Below is a small trained network, with its code and all its weights. Each question gives an input and a target symbol and asks what happens when units are switched off, that is, made to give their printed mean instead of their output.

import numpy as np


def w(rows, s, z=0):
    codes = np.array(rows[::2]) - 128.0
    scale = np.full(codes.shape[1], s)
    scale[-1] = z or s
    return codes * scale


def f(y):
    return y / 2 * (1 + np.tanh(0.7978845608 * (y + 0.044715 * y**3)))


def softmax(a):
    e = np.exp(a - a.max(-1, keepdims=True))
    return e / e.sum(-1, keepdims=True)


def log_softmax(a):
    a = a - a.max(-1, keepdims=True)
    return a - np.log(np.exp(a).sum(-1, keepdims=True))


def net(x, mask):
    ids = ['ΓΔΨαεζημτω'.index(c) for c in x.split()]
    T = len(ids)
    res = E[ids] + P[:T]
    q, k, v = (res @ M[0].T for M in (Q, K, V))
    z = softmax(np.where(np.tri(T) > 0, q @ k.T / 3**0.5, -1e9)) @ v
    res = res + np.where(mask[0], z, O[0][:, -1]) @ O[0][:, :-1]
    y = f(res @ A[0][:, :-1].T + A[0][:, -1])
    res = res + np.where(mask[1:17], y, B[0][:, -1]) @ B[0][:, :-1]
    return log_softmax(res[-1] @ U[:, :-1].T + U[:, -1])


Q, K, V, O, A, B = {}, {}, {}, {}, {}, {}
E = w([
[125,145,84,90,160],'Γ',
[217,132,62,167,168],'Δ',
[126,200,69,106,149],'Ψ',
[147,219,67,128,85],'α',
[234,102,125,177,80],'ε',
[133,197,129,107,119],'ζ',
[179,108,197,112,211],'η',
[97,139,226,79,118],'μ',
[128,158,209,104,34],'τ',
[149,247,155,98,35],'ω',
],0.014)
P = w([
[90,104,112,97,110],'0',
[87,152,152,161,124],'1',
[161,156,123,78,129],'2',
[128,182,178,179,140],'3',
[222,198,140,47,133],'4',
[163,210,184,192,163],'5',
[245,168,131,69,142],'6',
],0.012)
Q[0] = w([
[159,232,204,214,180],'h0',
[220,202,98,8,100],'h0',
[167,50,113,84,126],'h0',
],0.012)
K[0] = w([
[163,224,212,131,118],'h0',
[252,80,138,180,189],'h0',
[117,112,63,136,165],'h0',
],0.014)
V[0] = w([
[214,71,115,213,39],'h0',
[129,47,128,120,254],'h0',
[141,185,23,167,175],'h0',
],0.011)
O[0] = w([
[173,67,85,87,75,176],'h0',
[166,84,183,109,242,1],'h0',
[58,114,6,96,185,203],'h0',
],0.016,0.0039)
A[0] = w([
[72,101,89,40,78,209],'n0',
[139,201,115,118,182,173],'n1',
[183,115,119,59,96,255],'n2',
[157,108,121,141,34,112],'n3',
[124,186,191,157,92,86],'n4',
[151,167,147,203,110,158],'n5',
[168,133,181,155,111,140],'n6',
[120,101,226,105,123,134],'n7',
[191,175,111,163,133,243],'n8',
[166,112,110,77,98,205],'n9',
[98,123,125,37,206,178],'n10',
[203,75,154,84,120,121],'n11',
[189,109,187,123,190,240],'n12',
[91,183,89,181,154,82],'n13',
[61,108,147,104,182,118],'n14',
[144,123,170,88,254,114],'n15',
],0.0098,0.0071)
B[0] = w([
[183,59,43,178,127,249],'n0',
[92,144,164,185,163,207],'n1',
[85,40,199,131,160,229],'n2',
[135,191,125,32,143,232],'n3',
[245,130,122,161,99,195],'n4',
[151,92,184,115,111,187],'n5',
[130,82,95,127,170,176],'n6',
[118,107,29,193,148,173],'n7',
[48,82,195,131,148,218],'n8',
[119,56,142,128,155,206],'n9',
[241,195,196,119,211,218],'n10',
[58,255,89,173,101,179],'n11',
[26,82,141,100,76,204],'n12',
[69,177,132,165,160,186],'n13',
[216,183,142,103,151,156],'n14',
[101,144,109,48,56,214],'n15',
],0.0071,0.016)
U = w([
[158,237,122,30,173,86],'Γ',
[221,115,117,97,235,151],'Δ',
[110,217,80,177,213,97],'Ψ',
[10,149,2,158,112,3],'α',
[65,56,48,64,75,196],'ε',
[31,151,95,197,102,183],'ζ',
[37,127,230,67,172,216],'η',
[141,107,183,248,154,157],'μ',
[235,187,169,64,120,91],'τ',
[139,246,48,70,57,65],'ω',
],0.0053,0.0048)

Each question gives the input, a string of symbols that net reads in full, and the target symbol t.
The units are the heads (3 rows each of Q, K, V and O) and the neurons (one row each of A and B). Each row of codes is followed by its name. A weight is (code - 128) times the scale printed after its matrix; where a second scale follows, it is the last column's (O, A, B and U).
mask holds one flag per unit, heads first, then neurons. A switched-off unit (its flag False) gives its mean, the last column of its rows in O or B, instead of its output. The means were averaged over made-up inputs and are rounded, as every weight is.
A unit's drop is (log p(t) with every unit on - log p(t) with that unit switched off) / (log p(t) with every unit on - log p(t) with every unit switched off).
The circuit of an input: a set's keep is (log p(t) with only the set's units on - log p(t) with every unit switched off) / (log p(t) with every unit on - log p(t) with every unit switched off). Starting from the 12 units with the biggest drops (on a tie, the unit counted first), units are removed one at a time, each time the one whose removal leaves the highest keep (on an exact tie, the one counted first), for as long as the keep stays at least 0.8.
circuit, biggest first: the units of the circuit, biggest drop first
top k neurons: the k neurons with the biggest drops, biggest first
drop when u is switched off: that unit's drop, to one decimal
input μ Γ ε τ μ Ψ, target τ: circuit, biggest first : h0; n4
input Γ α Ψ μ Δ α, target μ: circuit, biggest first : h0; n15; n5
input η Δ μ Ψ, target μ: circuit, biggest first : h0; n3
input Ψ Δ τ Δ, target τ: circuit, biggest first : h0; n3; n4
input Ψ Ψ Δ μ, target μ: circuit, biggest first : h0; n7
input Δ Ψ Δ Ψ ζ ε τ, target ε: circuit, biggest first : h0
input Γ Ψ η ω ω, target η: circuit, biggest first : h0; n12
input Ψ Γ μ ε ε Δ, target ε: circuit, biggest first : h0; n10
input μ Γ Ψ τ ε Ψ, target τ: circuit, biggest first : h0; n4; n5
input Γ τ Δ Δ Δ Δ μ, target Δ: circuit, biggest first : h0; n10
input τ ω μ ε, target ω: top 2 neurons : n3; n10
input Δ Δ α Γ τ μ, target τ: top 2 neurons : n4; n3
input α ε μ η, target μ: top 3 neurons : n4; n7; n3
input Δ ε Ψ τ, target τ: top neuron : n3
input ζ ω Ψ ω μ Γ Γ, target Γ: top 2 neurons : n15; n10
input η ε Ψ Ψ ω η, target ω: drop when h0 is switched off : 1.1
input Ψ Δ Ψ, target Δ: drop when n10 is switched off : 0.2
input Ψ ε α, target ε: drop when h0 is switched off : 0.6
